Below are the code and all the weights of a small trained network. Each question names an input and a target symbol and asks about switching units off, where a switched-off unit gives its printed mean instead of its output.

import numpy as np


def w(rows, s, z=0):
    codes = np.array(rows[::2]) - 128.0
    scale = np.full(codes.shape[1], s)
    scale[-1] = z or s
    return codes * scale


def f(y):
    return np.maximum(y, 0)


def softmax(a):
    e = np.exp(a - a.max(-1, keepdims=True))
    return e / e.sum(-1, keepdims=True)


def log_softmax(a):
    a = a - a.max(-1, keepdims=True)
    return a - np.log(np.exp(a).sum(-1, keepdims=True))


def net(x, mask):
    ids = ['βδζθλστ'.index(c) for c in x.split()]
    T = len(ids)
    res = E[ids] + P[:T]
    u = 0
    for l in range(3):
        q, k, v = (res @ M[l].T for M in (Q, K, V))
        z = softmax(np.where(np.tri(T) > 0, q @ k.T / 4**0.5, -1e9)) @ v
        res = res + np.where(mask[u], z, O[l][:, -1]) @ O[l][:, :-1]
        u += 1
        y = f(res @ A[l][:, :-1].T + A[l][:, -1])
        res = res + np.where(mask[u : u + 4], y, B[l][:, -1]) @ B[l][:, :-1]
        u += 4
    return log_softmax(res[-1] @ U[:, :-1].T + U[:, -1])


Q, K, V, O, A, B = {}, {}, {}, {}, {}, {}
E = w([
[137,100,83,148,4,97,151],'β',
[126,71,92,93,156,166,100],'δ',
[220,124,112,48,70,126,120],'ζ',
[125,111,80,58,223,140,157],'θ',
[88,124,73,124,156,104,146],'λ',
[157,111,54,113,228,110,105],'σ',
[130,134,121,141,102,70,175],'τ',
],0.021)
P = w([
[122,200,54,197,193,151,168],'0',
[170,128,208,57,91,127,206],'1',
[188,176,146,141,143,54,88],'2',
[99,36,57,48,116,87,140],'3',
[125,91,196,130,110,158,186],'4',
[170,162,136,150,162,53,80],'5',
[108,20,50,24,96,97,142],'6',
[133,72,164,152,120,158,154],'7',
[159,162,133,143,156,61,62],'8',
[114,2,46,17,57,110,127],'9',
[113,80,175,127,89,181,167],'10',
[139,158,136,145,164,64,48],'11',
],0.0097)
Q[0] = w([
[145,34,107,112,103,122,177],'0.h1',
[149,66,143,181,146,221,223],'0.h1',
[63,197,61,71,69,108,2],'0.h1',
[63,143,248,52,179,180,170],'0.h1',
],0.0059)
K[0] = w([
[126,196,80,161,50,130,144],'0.h1',
[167,93,54,88,53,189,126],'0.h1',
[112,176,138,143,255,206,124],'0.h1',
[88,98,131,114,184,102,144],'0.h1',
],0.0075)
V[0] = w([
[64,228,125,177,124,255,94],'0.h1',
[126,171,50,140,132,182,187],'0.h1',
[158,74,156,196,84,159,92],'0.h1',
[194,93,82,138,103,127,136],'0.h1',
],0.0085)
O[0] = w([
[93,103,79,123,158,114,113,4],'0.h1',
[48,158,91,163,135,233,130,159],'0.h1',
[1,159,128,101,94,147,101,92],'0.h1',
[100,86,141,177,11,243,87,190],'0.h1',
],0.0082,0.011)
A[0] = w([
[217,167,152,131,161,127,184,108],'0.n1',
[127,1,130,3,79,114,206,18],'0.n2',
[193,198,134,140,156,191,79,29],'0.n3',
[61,115,88,72,217,240,178,5],'0.n4',
],0.0074,0.0024)
B[0] = w([
[2,116,208,180,173,159,113,193],'0.n1',
[146,99,76,193,172,63,85,254],'0.n2',
[187,187,243,126,140,108,153,162],'0.n3',
[160,181,149,97,10,75,166,172],'0.n4',
],0.0082)
Q[1] = w([
[148,77,135,208,123,122,156],'1.h1',
[138,2,117,142,141,78,148],'1.h1',
[130,107,77,163,115,27,113],'1.h1',
[119,79,48,79,144,100,101],'1.h1',
],0.0084)
K[1] = w([
[121,19,126,154,48,134,187],'1.h1',
[255,244,140,174,99,142,179],'1.h1',
[199,185,127,214,174,127,167],'1.h1',
[147,94,57,171,160,174,252],'1.h1',
],0.0063)
V[1] = w([
[55,229,204,111,131,254,87],'1.h1',
[132,24,204,100,52,136,116],'1.h1',
[181,110,123,207,119,156,123],'1.h1',
[150,200,179,75,162,209,74],'1.h1',
],0.0065)
O[1] = w([
[124,15,174,196,175,45,254,79],'1.h1',
[223,168,55,104,176,150,167,176],'1.h1',
[133,135,91,225,177,172,8,255],'1.h1',
[66,88,167,109,148,32,205,50],'1.h1',
],0.0062,0.0049)
A[1] = w([
[127,127,102,138,65,86,182,112],'1.n1',
[75,106,72,184,101,186,130,198],'1.n2',
[156,187,187,64,161,156,97,254],'1.n3',
[172,255,110,143,176,91,158,80],'1.n4',
],0.008,0.0014)
B[1] = w([
[171,104,133,85,131,182,140,201],'1.n1',
[144,204,47,133,131,96,103,254],'1.n2',
[146,54,236,44,253,152,194,224],'1.n3',
[46,169,152,62,2,37,27,204],'1.n4',
],0.0076,0.0058)
Q[2] = w([
[59,186,201,145,107,212,129],'2.h1',
[32,27,54,14,118,68,147],'2.h1',
[81,240,174,140,143,231,122],'2.h1',
[221,152,131,78,180,254,238],'2.h1',
],0.0061)
K[2] = w([
[238,77,172,140,129,11,95],'2.h1',
[53,168,69,127,176,127,191],'2.h1',
[217,64,140,135,114,150,2],'2.h1',
[182,29,164,42,90,175,110],'2.h1',
],0.0062)
V[2] = w([
[187,64,196,116,124,116,3],'2.h1',
[139,130,208,253,218,161,79],'2.h1',
[219,59,88,199,96,173,53],'2.h1',
[155,27,187,88,137,174,163],'2.h1',
],0.0058)
O[2] = w([
[157,106,170,182,139,125,165,195],'2.h1',
[111,138,69,101,113,1,137,169],'2.h1',
[61,127,71,144,105,130,155,255],'2.h1',
[160,115,131,145,143,136,152,75],'2.h1',
],0.014,0.0058)
A[2] = w([
[225,113,172,76,135,174,161,104],'2.n1',
[155,132,43,145,90,157,123,2],'2.n2',
[128,57,76,122,173,147,119,162],'2.n3',
[163,1,118,228,153,158,219,126],'2.n4',
],0.0078,0.0047)
B[2] = w([
[141,70,82,90,65,55,171,209],'2.n1',
[143,143,223,34,167,149,161,233],'2.n2',
[112,188,186,215,97,103,235,181],'2.n3',
[67,10,73,100,163,194,97,254],'2.n4',
],0.011,0.0096)
U = w([
[64,111,177,65,220,136,208,44],'β',
[255,172,51,167,161,192,223,214],'δ',
[116,87,75,162,200,159,189,130],'ζ',
[127,73,181,118,122,127,175,2],'θ',
[153,103,150,104,251,156,63,178],'λ',
[84,97,184,237,82,109,159,160],'σ',
[162,126,17,99,200,113,94,127],'τ',
],0.0071,0.0057)

Each question gives the input, a string of symbols that net reads in full, and the target symbol t.
The units are the heads (4 rows each of Q, K, V and O) and the neurons (one row each of A and B). Each row of codes is followed by its name. A weight is (code - 128) times the scale printed after its matrix; where a second scale follows, it is the last column's (O, A, B and U).
mask holds one flag per unit, layer by layer, with each layer's heads first. A switched-off unit (its flag False) gives its mean, the last column of its rows in O or B, instead of its output. The means were averaged over made-up inputs and are rounded, as every weight is.
A unit's drop is (log p(t) with every unit on - log p(t) with that unit switched off) / (log p(t) with every unit on - log p(t) with every unit switched off).
The circuit of an input: a set's keep is (log p(t) with only the set's units on - log p(t) with every unit switched off) / (log p(t) with every unit on - log p(t) with every unit switched off). Starting from the 12 units with the biggest drops (on a tie, the unit counted first), units are removed one at a time, each time the one whose removal leaves the highest keep (on an exact tie, the one counted first), for as long as the keep stays at least 0.8.
units of the circuit, in order: the units of the circuit, biggest drop first
most important unit: the unit with the biggest drop
k most important neurons: the k neurons with the biggest drops, biggest first
k most important neurons of layer l: the k neurons of layer l with the biggest drops, biggest first
input δ λ β ζ, target δ: most important unit -> 0.n4
input θ δ θ τ λ θ λ θ τ β, target θ: 3 most important neurons -> [0.n4, 0.n1, 2.n1]
input δ σ ζ β τ, target δ: units of the circuit, in order -> [1.h1, 0.h1]
input λ β ζ ζ, target λ: 3 most important neurons -> [0.n4, 0.n2, 1.n3]
input ζ θ σ σ β τ τ δ σ β, target ζ: 2 most important neurons -> [0.n2, 2.n4]
input τ ζ τ ζ σ, target ζ: units of the circuit, in order -> [2.h1, 2.n4]
input δ τ δ τ τ δ δ, target δ: units of the circuit, in order -> [2.n3, 2.n4, 1.h1]
input δ τ ζ τ τ τ δ ζ, target ζ: units of the circuit, in order -> [2.h1, 2.n4, 1.n4]
input σ σ β θ λ, target δ: units of the circuit, in order -> [2.n4, 1.h1]
input τ ζ τ τ τ δ, target ζ: units of the circuit, in order -> [2.h1, 2.n4, 0.n2, 1.n4]
input θ δ β τ, target θ: 2 most important neurons -> [0.n4, 2.n1]
input δ δ θ λ θ, target θ: 3 most important neurons -> [0.n4, 2.n1, 1.n2]
input τ τ σ τ λ σ τ τ σ σ δ δ, target ζ: 2 most important neurons of layer 1 -> [1.n3, 1.n4]
input θ τ δ τ ζ θ, target β: 3 most important neurons -> [1.n3, 0.n2, 0.n1]
input λ τ τ θ, target λ: 4 most important neurons -> [0.n4, 0.n2, 1.n3, 0.n1]
input σ λ θ, target θ: 3 most important neurons -> [0.n2, 2.n1, 0.n4]
input ζ τ τ τ ζ ζ τ τ ζ τ δ ζ, target θ: 3 most important neurons -> [1.n3, 2.n1, 0.n3]
input τ β σ β, target τ: units of the circuit, in order -> [2.h1, 1.n2]
input τ θ δ τ τ ζ δ β τ τ λ, target δ: most important unit -> 0.n1
input θ σ ζ σ β ζ τ τ β τ, target θ: 4 most important neurons -> [0.n4, 0.n1, 2.n1, 0.n2]
input τ τ σ τ ζ τ λ θ σ τ, target τ: 2 most important neurons of layer 0 -> [0.n2, 0.n4]
input σ τ τ β ζ θ ζ β θ, target β: 3 most important neurons -> [1.n3, 0.n2, 1.n4]
input β τ λ τ ζ λ δ β, target δ: most important unit -> 1.n2
input β θ τ τ θ, target δ: 2 most important neurons of layer 0 -> [0.n4, 0.n3]
input β σ ζ ζ σ λ θ σ θ ζ, target β: 3 most important neurons -> [2.n2, 0.n2, 2.n3]
input ζ δ δ ζ τ τ ζ θ, target ζ: 3 most important neurons of layer 1 -> [1.n2, 1.n1, 1.n3]
input λ τ ζ σ θ β β λ σ τ τ, target δ: 2 most important neurons -> [1.n2, 0.n1]
input σ τ σ ζ δ τ δ ζ τ τ θ, target ζ: most important neuron of layer 0 -> [0.n3]
input ζ ζ τ τ σ τ ζ λ δ ζ λ ζ, target θ: 2 most important neurons of layer 0 -> [0.n3, 0.n2]
input σ τ λ τ β λ θ τ β λ, target σ: 2 most important neurons -> [0.n3, 0.n2]
